Below are the code and all the weights of a small trained network. Each question names an input and a class and asks about switching units off, where a switched-off unit gives its printed mean instead of its output.

import numpy as np


def w(rows, s, z=0):
    codes = np.array(rows[::2]) - 128.0
    scale = np.full(codes.shape[1], s)
    scale[-1] = z or s
    return codes * scale


def f(y):
    return np.maximum(y, 0)


def log_softmax(a):
    a = a - a.max(-1, keepdims=True)
    return a - np.log(np.exp(a).sum(-1, keepdims=True))


def net(x, mask):
    res = np.array(x, float).reshape(1, 4) / 4 @ E
    y = f(res @ A[0][:, :-1].T + A[0][:, -1])
    res = res + np.where(mask, y, B[0][:, -1]) @ B[0][:, :-1]
    return log_softmax(res[-1] @ U[:, :-1].T + U[:, -1])


A, B = {}, {}
E = w([
[101,44,30,50,168,182,96,191,55,6,60],'x0',
[102,135,223,87,132,105,152,29,42,124,72],'x1',
[189,95,154,68,126,58,85,84,239,115,4],'x2',
[94,254,16,50,83,134,137,56,123,169,178],'x3',
],0.0093)
A[0] = w([
[113,135,214,87,125,88,147,24,3,112,101,96],'N0',
[161,178,128,152,93,117,115,87,144,144,156,107],'N1',
[163,145,167,109,131,169,169,109,179,159,181,82],'N2',
[93,230,40,61,102,131,133,16,145,171,196,106],'N3',
[172,123,33,169,123,115,111,222,254,119,203,106],'N4',
[175,131,126,56,146,112,104,97,243,144,27,115],'N5',
[94,157,138,147,133,184,78,172,29,144,223,160],'N6',
[125,100,164,183,128,165,130,155,82,119,155,143],'N7',
[97,141,113,163,153,148,217,139,46,153,185,2],'N8',
[80,112,29,78,138,159,143,171,79,82,61,189],'N9',
[116,192,180,209,124,69,166,81,220,206,201,47],'N10',
[129,99,237,209,121,131,118,156,153,132,131,108],'N11',
],0.009,0.0033)
B[0] = w([
[92,171,137,146,131,252,114,133,167,192,91,222],'N0',
[143,111,118,129,132,144,91,156,110,125,160,176],'N1',
[145,101,89,162,110,159,83,136,132,92,107,170],'N2',
[158,69,236,169,175,81,179,172,66,125,117,252],'N3',
[85,180,201,119,137,220,152,79,125,192,45,213],'N4',
[138,143,156,186,38,65,134,56,125,100,186,207],'N5',
[145,137,131,165,77,78,103,49,147,123,151,226],'N6',
[140,131,188,133,103,61,146,98,89,117,157,179],'N7',
[144,134,131,103,63,91,130,92,231,87,64,201],'N8',
[164,86,115,116,125,153,41,166,99,124,196,224],'N9',
[124,100,37,60,119,169,46,143,120,85,152,250],'N10',
[173,87,174,134,160,105,150,168,54,130,135,197],'N11',
],0.012,0.017)
U = w([
[202,96,48,66,108,180,13,181,97,106,156,138],'0',
[134,170,135,162,27,25,126,41,183,119,136,130],'1',
[82,193,165,143,130,250,127,112,123,255,79,114],'2',
[205,76,193,146,177,72,169,212,50,141,99,172],'3',
[136,132,135,139,120,118,101,139,92,154,157,254],'4',
[105,184,61,131,183,90,231,213,125,148,142,67],'5',
[21,151,102,96,144,52,184,166,158,145,148,67],'6',
[114,164,85,125,162,83,126,145,139,149,148,47],'7',
],0.0089,0.0045)

Each question gives the input, the list of numbers given to net, and the class t.
The units are the neurons (one row each of A and B). Each row of codes is followed by its name. A weight is (code - 128) times the scale printed after its matrix; where a second scale follows, it is the last column's (A, B and U).
mask holds one flag per neuron, in row order. A switched-off neuron (its flag False) gives its mean, the last column of its row in B, instead of its output. The means were averaged over made-up inputs and are rounded, as every weight is.
A unit's drop is (log p(t) with every unit on - log p(t) with that unit switched off) / (log p(t) with every unit on - log p(t) with every unit switched off).
The circuit of an input: a set's keep is (log p(t) with only the set's units on - log p(t) with every unit switched off) / (log p(t) with every unit on - log p(t) with every unit switched off). Starting from all 12 units, units are removed one at a time, each time the one whose removal leaves the highest keep (on an exact tie, the one counted first), for as long as the keep stays at least 0.8.
circuit, biggest first: the units of the circuit, biggest drop first
k most important neurons: the k neurons with the biggest drops, biggest first
drop of u: that unit's drop, to one decimal
input [-7,-6,-8,-4], class 1: most important neuron -> N6
input [-2,2,6,8], class 3: 3 most important neurons -> N3, N6, N8
input [2,-5,7,8], class 3: 2 most important neurons -> N3, N6
input [-8,7,3,-8], class 0: 3 most important neurons -> N10, N3, N4
input [-1,7,6,0], class 2: 4 most important neurons -> N0, N6, N8, N7
input [-5,-3,-7,-1], class 1: 3 most important neurons -> N6, N8, N9
input [6,-7,-6,-4], class 2: 2 most important neurons -> N4, N10
input [3,-5,1,-2], class 2: 2 most important neurons -> N4, N10
input [-6,-2,-5,-4], class 0: 3 most important neurons -> N10, N3, N5
input [8,5,8,-8], class 0: 2 most important neurons -> N3, N9
input [4,-5,-1,5], class 2: 3 most important neurons -> N4, N10, N11
input [3,-7,8,0], class 1: drop of N0 -> 0.4
input [-7,-6,-4,-5], class 0: drop of N0 -> 0.2
input [0,-2,-8,-8], class 1: drop of N3 -> 0.5
input [-1,6,4,-2], class 2: circuit, biggest first -> N0
